Below are the code and all the weights of a small trained network. Each question names an input and a class and asks about switching units off, where a switched-off unit gives its printed mean instead of its output.

import numpy as np


def w(rows, s, z=0):
    codes = np.array(rows[::2]) - 128.0
    scale = np.full(codes.shape[1], s)
    scale[-1] = z or s
    return codes * scale


def f(y):
    return y / 2 * (1 + np.tanh(0.7978845608 * (y + 0.044715 * y**3)))


def log_softmax(a):
    a = a - a.max(-1, keepdims=True)
    return a - np.log(np.exp(a).sum(-1, keepdims=True))


def net(x, mask):
    res = np.array(x, float).reshape(1, 3) / 4 @ E
    y = f(res @ A[0][:, :-1].T + A[0][:, -1])
    res = res + np.where(mask, y, B[0][:, -1]) @ B[0][:, :-1]
    return log_softmax(res[-1] @ U[:, :-1].T + U[:, -1])


A, B = {}, {}
E = w([
[176,75,69,135,35,134,61,127,37,172,183,196],'x0',
[135,166,110,255,80,253,156,146,131,114,96,143],'x1',
[226,196,179,119,140,79,98,72,6,151,48,164],'x2',
],0.0089)
A[0] = w([
[232,172,131,132,109,139,130,137,61,158,91,245,255],'N1',
[163,156,157,116,173,83,154,90,21,182,102,182,170],'N2',
[47,147,196,146,170,144,228,139,157,53,102,102,172],'N3',
[215,111,147,130,72,145,112,107,20,210,97,173,220],'N4',
[193,160,136,184,28,167,105,167,70,175,156,229,181],'N5',
[128,65,113,85,120,99,65,145,89,136,190,128,125],'N6',
[51,161,189,151,177,160,230,140,201,109,107,80,179],'N7',
[164,205,186,21,255,64,126,102,124,140,85,68,196],'N8',
[118,34,96,63,75,127,84,135,131,199,189,125,206],'N9',
[6,80,147,90,165,98,207,180,226,72,177,129,236],'N10',
[123,130,124,202,104,243,253,171,181,15,153,78,200],'N11',
[96,51,74,70,97,141,104,117,116,140,182,161,193],'N12',
[130,113,130,153,193,146,185,156,162,107,75,87,154],'N13',
],0.0068,0.0043)
B[0] = w([
[215,76,193,73,112,206,132,144,30,101,104,117,238],'N1',
[157,102,181,85,154,91,103,106,10,114,131,192,212],'N2',
[136,137,93,98,125,84,76,50,78,87,64,140,202],'N3',
[180,97,192,90,89,178,79,141,85,141,97,165,245],'N4',
[186,70,171,154,48,177,82,177,113,202,190,109,231],'N5',
[125,173,188,76,138,98,204,165,146,150,125,155,188],'N6',
[102,139,122,180,126,101,114,57,71,38,51,114,216],'N7',
[83,203,128,118,163,69,69,119,96,128,172,193,237],'N8',
[167,178,148,62,180,135,177,209,194,163,143,75,220],'N9',
[41,202,79,238,193,118,80,114,154,120,107,2,245],'N10',
[68,180,42,233,101,178,92,111,95,84,105,106,231],'N11',
[103,192,178,88,170,172,152,185,137,162,151,143,202],'N12',
[151,104,139,137,128,77,107,81,99,81,63,134,171],'N13',
],0.0075,0.012)
U = w([
[136,122,156,97,141,96,144,115,109,116,123,178,144],'0',
[89,174,91,165,132,135,108,156,155,123,190,116,123],'1',
[130,90,111,169,58,131,174,101,115,101,96,104,102],'2',
[87,112,120,146,153,79,147,115,144,144,178,161,6],'3',
[121,152,157,101,149,104,211,167,193,156,128,96,159],'4',
[157,11,152,133,86,182,112,145,105,149,146,134,132],'5',
[93,129,82,170,163,106,92,81,124,84,94,86,136],'6',
],0.011,0.0023)

Each question gives the input, the list of numbers given to net, and the class t.
The units are the neurons (one row each of A and B). Each row of codes is followed by its name. A weight is (code - 128) times the scale printed after its matrix; where a second scale follows, it is the last column's (A, B and U).
mask holds one flag per neuron, in row order. A switched-off neuron (its flag False) gives its mean, the last column of its row in B, instead of its output. The means were averaged over made-up inputs and are rounded, as every weight is.
A unit's drop is (log p(t) with every unit on - log p(t) with that unit switched off) / (log p(t) with every unit on - log p(t) with every unit switched off).
The circuit of an input: a set's keep is (log p(t) with only the set's units on - log p(t) with every unit switched off) / (log p(t) with every unit on - log p(t) with every unit switched off). Starting from the 12 units with the biggest drops (on a tie, the unit counted first), units are removed one at a time, each time the one whose removal leaves the highest keep (on an exact tie, the one counted first), for as long as the keep stays at least 0.8.
circuit, biggest first: the units of the circuit, biggest drop first
k most important neurons: the k neurons with the biggest drops, biggest first
drop when u is switched off: that unit's drop, to one decimal
input [8,-1,-4], class 4: circuit, biggest first	[N9 N6]
input [-1,3,2], class 5: circuit, biggest first	[N10 N8]
input [5,-6,8], class 5: circuit, biggest first	[N1]
input [-5,3,6], class 0: 2 most important neurons	[N10 N11]
input [-8,3,8], class 0: 3 most important neurons	[N10 N2 N11]
input [-5,6,7], class 0: 4 most important neurons	[N10 N2 N1 N8]
input [0,4,1], class 5: 2 most important neurons	[N10 N7]
input [0,-6,0], class 4: drop when N11 is switched off	0.2
input [-2,-7,-2], class 1: drop when N10 is switched off	0.3
input [2,-5,-7], class 4: drop when N9 is switched off	0.2
